Here is a tiny trained network, its code and every weight. The questions are about switching its units off for an input and a target symbol, where a switched-off unit gives its printed mean instead of its output.

import numpy as np


def w(rows, s, z=0):
    codes = np.array(rows[::2]) - 128.0
    scale = np.full(codes.shape[1], s)
    scale[-1] = z or s
    return codes * scale


def f(y):
    return np.maximum(y, 0)


def softmax(a):
    e = np.exp(a - a.max(-1, keepdims=True))
    return e / e.sum(-1, keepdims=True)


def log_softmax(a):
    a = a - a.max(-1, keepdims=True)
    return a - np.log(np.exp(a).sum(-1, keepdims=True))


def net(x, mask):
    ids = ['ΓΛβζηθμπφψ'.index(c) for c in x.split()]
    T = len(ids)
    res = E[ids] + P[:T]
    q, k, v = (res @ M[0].T for M in (Q, K, V))
    z = softmax(np.where(np.tri(T) > 0, q @ k.T / 4**0.5, -1e9)) @ v
    res = res + np.where(mask[0], z, O[0][:, -1]) @ O[0][:, :-1]
    y = f(res @ A[0][:, :-1].T + A[0][:, -1])
    res = res + np.where(mask[1:17], y, B[0][:, -1]) @ B[0][:, :-1]
    return log_softmax(res[-1] @ U[:, :-1].T + U[:, -1])


Q, K, V, O, A, B = {}, {}, {}, {}, {}, {}
E = w([
[17,187,86],'Γ',
[88,241,254],'Λ',
[88,142,118],'β',
[134,129,49],'ζ',
[64,116,54],'η',
[78,63,76],'θ',
[50,57,49],'μ',
[64,99,75],'π',
[74,95,77],'φ',
[84,96,78],'ψ',
],0.0076)
P = w([
[82,53,220],'0',
[212,96,95],'1',
[107,125,92],'2',
[107,108,154],'3',
[206,189,151],'4',
[99,140,69],'5',
[130,100,146],'6',
[206,225,159],'7',
[94,148,53],'8',
[138,98,132],'9',
[208,249,160],'10',
[89,152,44],'11',
],0.019)
Q[0] = w([
[80,132,93],'head 0',
[253,140,168],'head 0',
[132,145,106],'head 0',
[99,119,150],'head 0',
],0.015)
K[0] = w([
[200,244,121],'head 0',
[187,8,254],'head 0',
[122,184,135],'head 0',
[52,105,86],'head 0',
],0.0086)
V[0] = w([
[160,54,127],'head 0',
[254,52,81],'head 0',
[197,125,187],'head 0',
[162,203,95],'head 0',
],0.0099)
O[0] = w([
[255,131,124,150],'head 0',
[206,57,114,5],'head 0',
[161,175,81,86],'head 0',
[244,92,188,1],'head 0',
],0.0095,0.0033)
A[0] = w([
[110,38,57,82],'neuron 0',
[117,80,51,6],'neuron 1',
[169,119,214,90],'neuron 2',
[217,172,119,189],'neuron 3',
[121,32,127,174],'neuron 4',
[111,161,118,1],'neuron 5',
[111,72,43,169],'neuron 6',
[88,174,191,104],'neuron 7',
[129,171,77,40],'neuron 8',
[172,160,56,65],'neuron 9',
[105,101,182,82],'neuron 10',
[159,145,179,91],'neuron 11',
[253,105,126,127],'neuron 12',
[123,160,150,246],'neuron 13',
[190,174,97,78],'neuron 14',
[169,112,74,19],'neuron 15',
],0.015,0.0066)
B[0] = w([
[158,177,111,216],'neuron 0',
[78,201,127,164],'neuron 1',
[9,134,124,131],'neuron 2',
[148,87,59,203],'neuron 3',
[78,134,151,210],'neuron 4',
[71,132,164,162],'neuron 5',
[145,102,144,254],'neuron 6',
[151,114,111,233],'neuron 7',
[76,141,188,204],'neuron 8',
[127,113,170,201],'neuron 9',
[102,127,85,152],'neuron 10',
[46,109,119,134],'neuron 11',
[141,142,96,152],'neuron 12',
[180,88,137,252],'neuron 13',
[100,121,89,187],'neuron 14',
[96,67,162,142],'neuron 15',
],0.015,0.008)
U = w([
[51,10,161,94],'Γ',
[159,95,226,254],'Λ',
[142,95,148,189],'β',
[166,84,16,179],'ζ',
[97,153,106,75],'η',
[96,166,96,74],'θ',
[69,206,168,29],'μ',
[96,143,107,56],'π',
[102,165,93,109],'φ',
[105,175,105,108],'ψ',
],0.012,0.0071)

Each question gives the input, a string of symbols that net reads in full, and the target symbol t.
The units are the heads (4 rows each of Q, K, V and O) and the neurons (one row each of A and B). Each row of codes is followed by its name. A weight is (code - 128) times the scale printed after its matrix; where a second scale follows, it is the last column's (O, A, B and U).
mask holds one flag per unit, heads first, then neurons. A switched-off unit (its flag False) gives its mean, the last column of its rows in O or B, instead of its output. The means were averaged over made-up inputs and are rounded, as every weight is.
A unit's drop is (log p(t) with every unit on - log p(t) with that unit switched off) / (log p(t) with every unit on - log p(t) with every unit switched off).
The circuit of an input: a set's keep is (log p(t) with only the set's units on - log p(t) with every unit switched off) / (log p(t) with every unit on - log p(t) with every unit switched off). Starting from the 12 units with the biggest drops (on a tie, the unit counted first), units are removed one at a time, each time the one whose removal leaves the highest keep (on an exact tie, the one counted first), for as long as the keep stays at least 0.8.
circuit, biggest first: the units of the circuit, biggest drop first
top k neurons: the k neurons with the biggest drops, biggest first
drop when u is switched off: that unit's drop, to one decimal
input Λ η η Λ β ψ Λ ζ φ ζ μ, target μ: circuit, biggest first	[head 0; neuron 8]
input Γ ζ ζ η ζ φ β Λ ζ η, target Λ: top 2 neurons	[neuron 3; neuron 14]
input ζ Λ Λ ζ η Λ Λ Λ ζ φ ζ, target ζ: circuit, biggest first	[neuron 3]
input Λ Γ Λ β θ, target μ: circuit, biggest first	[head 0; neuron 8]
input η ψ ζ φ Γ ζ ψ Λ Λ, target Λ: circuit, biggest first	[head 0; neuron 13]
input ζ φ ζ μ θ, target ζ: top 2 neurons	[neuron 3; neuron 4]
input Λ η ψ η Γ, target μ: top 2 neurons	[neuron 8; neuron 5]
input Λ Λ β ζ ζ Γ Λ μ ζ ζ π, target μ: top 3 neurons	[neuron 8; neuron 5; neuron 6]
input ζ ζ Λ Λ ζ η ψ ζ ψ φ Γ, target ζ: top 2 neurons	[neuron 3; neuron 13]
input ζ ζ ζ ζ ψ Λ ζ, target ζ: top 3 neurons	[neuron 8; neuron 12; neuron 9]
input φ ζ ζ ψ ζ ψ ψ ζ ζ ζ ψ Γ, target Γ: drop when neuron 8 is switched off	-0.1
input Λ Λ Γ η ζ Λ β β, target μ: drop when head 0 is switched off	5.6
input ζ Λ Λ ζ ψ Γ, target Γ: drop when head 0 is switched off	1.0
